Here is a tiny trained network, its code and every weight. The questions are about switching its units off for an input and a target symbol, where a switched-off unit gives its printed mean instead of its output.

import numpy as np


def w(rows, s, z=0):
    codes = np.array(rows[::2]) - 128.0
    scale = np.full(codes.shape[1], s)
    scale[-1] = z or s
    return codes * scale


def norm(h):
    return h / np.sqrt((h * h).mean(-1, keepdims=True) + 1e-5)


def softmax(a):
    e = np.exp(a - a.max(-1, keepdims=True))
    return e / e.sum(-1, keepdims=True)


def log_softmax(a):
    a = a - a.max(-1, keepdims=True)
    return a - np.log(np.exp(a).sum(-1, keepdims=True))


def net(x, mask):
    ids = ['αβγδεζηθλμπστφψω'.index(c) for c in x.split()]
    T = len(ids)
    res = E[ids] + P[:T]
    u = 0
    for l in range(3):
        r = norm(res)
        for j in range(2):
            rows = slice(2 * j, 2 * j + 2)
            q, k, v = (r @ M[l][rows].T for M in (Q, K, V))
            z = softmax(np.where(np.tri(T) > 0, q @ k.T / 2**0.5, -1e9)) @ v
            o = O[l][rows]
            res = res + np.where(mask[u + j], z, o[:, -1]) @ o[:, :-1]
        u += 2
    return log_softmax(norm(res)[-1] @ U[:, :-1].T + U[:, -1])


Q, K, V, O = {}, {}, {}, {}
E = w([
[52,56,141,200,167,117,156,131,194,67],'α',
[177,128,113,131,85,56,67,156,238,38],'β',
[149,69,137,184,88,93,103,8,132,123],'γ',
[72,170,106,170,106,180,70,103,157,133],'δ',
[82,104,53,91,220,132,154,147,109,152],'ε',
[108,185,91,126,200,97,116,108,76,124],'ζ',
[191,153,78,135,204,171,122,101,125,67],'η',
[35,133,65,141,107,105,226,11,108,142],'θ',
[66,184,192,174,172,73,109,59,200,101],'λ',
[183,103,196,170,135,127,3,146,126,161],'μ',
[115,108,97,155,249,99,47,106,215,172],'π',
[136,182,198,81,107,120,143,157,44,141],'σ',
[209,133,115,103,108,154,159,28,118,183],'τ',
[186,133,172,82,212,94,190,84,106,155],'φ',
[73,59,134,100,129,113,89,70,132,191],'ψ',
[132,38,162,114,111,142,56,134,38,76],'ω',
],0.022)
P = w([
[170,37,52,118,89,175,105,255,104,189],'0',
[61,178,114,41,145,184,49,10,172,125],'1',
[109,169,166,35,142,144,40,131,171,88],'2',
[51,160,174,127,149,177,68,56,110,130],'3',
[97,167,149,89,150,148,51,62,126,113],'4',
[101,167,141,92,141,163,45,59,123,118],'5',
[81,158,167,125,141,170,46,87,106,112],'6',
[79,156,137,122,152,175,70,35,97,145],'7',
[116,156,142,73,133,165,30,59,108,120],'8',
[126,132,129,73,109,175,13,36,104,122],'9',
[134,148,98,63,140,155,31,47,124,126],'10',
[66,151,133,132,172,184,31,39,111,165],'11',
[31,146,169,182,169,191,53,56,92,182],'12',
],0.0074)
Q[0] = w([
[122,158,149,146,103,214,195,197,156,147],'0.h0',
[134,156,67,140,92,61,148,179,86,132],'0.h0',
[107,56,105,162,152,78,94,66,42,131],'0.h1',
[199,64,112,182,190,254,63,118,173,169],'0.h1',
],0.0074)
K[0] = w([
[106,195,181,140,108,178,158,46,195,12],'0.h0',
[203,37,143,56,169,80,84,163,194,171],'0.h0',
[127,169,100,202,136,76,185,102,91,169],'0.h1',
[200,16,7,164,113,207,103,254,171,138],'0.h1',
],0.0062)
V[0] = w([
[211,149,77,117,78,60,204,239,170,170],'0.h0',
[81,63,167,70,180,91,110,183,143,179],'0.h0',
[163,52,63,136,112,254,112,217,148,105],'0.h1',
[162,54,160,136,135,203,168,146,166,148],'0.h1',
],0.0062)
O[0] = w([
[115,110,115,247,124,165,171,132,92,179,2],'0.h0',
[142,73,145,128,132,177,99,143,122,163,163],'0.h0',
[85,183,112,132,122,32,151,89,90,124,101],'0.h1',
[114,129,183,131,107,39,193,156,134,143,112],'0.h1',
],0.014,0.0087)
Q[1] = w([
[158,54,147,66,151,102,123,61,145,115],'1.h0',
[123,141,101,180,55,137,236,183,111,133],'1.h0',
[114,182,87,182,100,118,125,254,100,172],'1.h1',
[132,115,141,87,171,158,23,117,102,105],'1.h1',
],0.0086)
K[1] = w([
[92,146,106,196,112,94,150,238,142,154],'1.h0',
[100,181,195,68,145,151,78,141,211,58],'1.h0',
[108,145,132,90,139,159,113,68,125,115],'1.h1',
[133,133,90,246,112,142,181,147,97,131],'1.h1',
],0.011)
V[1] = w([
[140,145,88,99,112,168,124,79,233,234],'1.h0',
[131,37,166,205,205,148,187,57,135,107],'1.h0',
[108,161,106,227,2,108,171,147,203,154],'1.h1',
[55,23,118,225,117,158,48,214,190,37],'1.h1',
],0.0063)
O[1] = w([
[146,212,117,109,85,145,137,35,220,213,185],'1.h0',
[184,58,161,182,254,113,216,53,164,106,145],'1.h0',
[166,194,87,150,58,99,203,205,180,118,6],'1.h1',
[93,109,110,183,159,125,103,235,233,89,218],'1.h1',
],0.0083,0.0021)
Q[2] = w([
[124,165,115,213,68,114,212,185,93,103],'2.h0',
[135,61,149,30,144,129,76,95,164,52],'2.h0',
[131,91,133,71,188,174,55,2,148,39],'2.h1',
[116,140,200,168,110,97,168,141,97,155],'2.h1',
],0.0078)
K[2] = w([
[136,150,170,52,147,126,95,3,170,86],'2.h0',
[111,109,75,181,64,87,194,189,62,251],'2.h0',
[186,25,126,154,48,137,234,168,77,241],'2.h1',
[76,183,200,73,147,210,135,85,173,51],'2.h1',
],0.007)
V[2] = w([
[155,164,202,109,82,183,117,134,139,7],'2.h0',
[161,224,103,183,190,90,54,83,117,112],'2.h0',
[198,20,107,116,8,1,78,151,210,174],'2.h1',
[5,115,88,100,58,106,191,62,199,43],'2.h1',
],0.006)
O[2] = w([
[157,161,231,159,115,182,100,52,155,88,8],'2.h0',
[157,200,88,245,214,59,107,74,128,130,117],'2.h0',
[104,106,169,218,96,68,126,75,97,176,253],'2.h1',
[97,50,65,107,125,156,103,83,143,88,85],'2.h1',
],0.012,0.005)
U = w([
[73,37,183,135,156,73,234,136,158,10,175],'α',
[196,115,80,177,37,95,143,189,216,95,248],'β',
[175,19,153,220,101,105,137,5,112,77,136],'γ',
[39,224,72,106,30,126,88,109,130,105,68],'δ',
[80,88,38,98,164,97,176,202,74,148,119],'ε',
[153,127,52,206,198,199,69,115,77,111,114],'ζ',
[161,143,87,146,184,80,154,70,39,2,111],'η',
[108,78,48,122,75,212,204,74,172,109,203],'θ',
[123,133,215,140,154,192,97,67,235,104,72],'λ',
[162,148,190,194,102,65,85,160,104,185,154],'μ',
[155,108,69,157,218,47,93,129,197,205,5],'π',
[137,152,190,103,65,191,168,195,111,147,255],'σ',
[190,155,135,97,64,92,226,51,138,152,184],'τ',
[213,74,223,100,207,115,236,103,160,139,144],'φ',
[51,45,161,56,57,95,114,114,167,219,23],'ψ',
[90,43,169,130,117,116,103,124,2,1,64],'ω',
],0.0069,0.0046)

Each question gives the input, a string of symbols that net reads in full, and the target symbol t.
The units are the heads (2 rows each of Q, K, V and O). Each row of codes is followed by its name. A weight is (code - 128) times the scale printed after its matrix; where a second scale follows, it is the last column's (O and U).
mask holds one flag per head, layer by layer. A switched-off head (its flag False) gives its mean, the last column of its rows in O, instead of its output. The means were averaged over made-up inputs and are rounded, as every weight is.
A unit's drop is (log p(t) with every unit on - log p(t) with that unit switched off) / (log p(t) with every unit on - log p(t) with every unit switched off).
The circuit of an input: a set's keep is (log p(t) with only the set's units on - log p(t) with every unit switched off) / (log p(t) with every unit on - log p(t) with every unit switched off). Starting from all 6 units, units are removed one at a time, each time the one whose removal leaves the highest keep (on an exact tie, the one counted first), for as long as the keep stays at least 0.8.
circuit, biggest first: the units of the circuit, biggest drop first
most important unit: the unit with the biggest drop
heads that matter: for each layer, one digit per head in row order, 1 if its drop is at least 0.15 and else 0, layers parted by /
input γ ψ π η α σ σ λ, target γ: circuit, biggest first	(2.h1; 0.h1)
input τ μ α ψ, target τ: circuit, biggest first	(1.h1; 0.h0; 0.h1)
input σ μ β β φ τ δ ζ, target σ: most important unit	2.h1
input σ η γ π φ α μ, target σ: circuit, biggest first	(2.h1; 0.h0; 2.h0)
input ε λ σ η, target ε: circuit, biggest first	(2.h0; 0.h0)
input β τ λ ε μ, target β: heads that matter	10 / 01 / 00
input π ψ η σ ε η σ φ ψ α φ φ λ, target π: circuit, biggest first	(2.h0; 0.h0; 0.h1)
input ε β η φ μ π λ ω, target ε: circuit, biggest first	(2.h0; 0.h0; 0.h1)
input δ φ τ π π ε η λ, target δ: circuit, biggest first	(1.h0; 0.h1)
input τ σ ψ ω ω μ τ π γ μ, target τ: circuit, biggest first	(1.h1; 0.h0; 0.h1)
input μ γ λ, target μ: heads that matter	11 / 00 / 01
input γ ψ α ε μ ω γ σ η λ ω, target γ: circuit, biggest first	(2.h1; 2.h0)
input ω π ψ ω ε ψ α φ ω θ, target ω: heads that matter	01 / 10 / 00
input φ τ η γ ψ, target φ: circuit, biggest first	(1.h0; 0.h0; 2.h1)
input θ λ μ π λ α θ μ ω π ε, target θ: heads that matter	00 / 00 / 01
input π τ ε ψ δ λ ψ, target π: circuit, biggest first	(2.h0; 0.h0; 1.h0; 0.h1)
input σ ε λ φ α φ π σ α π λ ω, target σ: circuit, biggest first	(2.h1; 0.h0)
input λ δ ζ, target λ: heads that matter	01 / 00 / 10
input δ τ γ, target δ: circuit, biggest first	(1.h0)
input τ φ δ δ π π ψ γ α ω ζ γ, target τ: most important unit	1.h1
input τ α η ε μ π ζ φ, target τ: heads that matter	10 / 01 / 00
input β τ π η π ζ γ ψ β σ σ ω, target β: heads that matter	10 / 01 / 00
input γ ε τ, target γ: heads that matter	00 / 00 / 01
input σ σ μ β η, target σ: circuit, biggest first	(2.h1; 2.h0; 0.h0)
input π σ ψ β π β β, target π: heads that matter	11 / 10 / 10
input η μ λ ζ ζ, target ζ: heads that matter	01 / 00 / 10
input π α η σ φ δ θ β ζ σ μ λ λ, target π: heads that matter	11 / 00 / 10
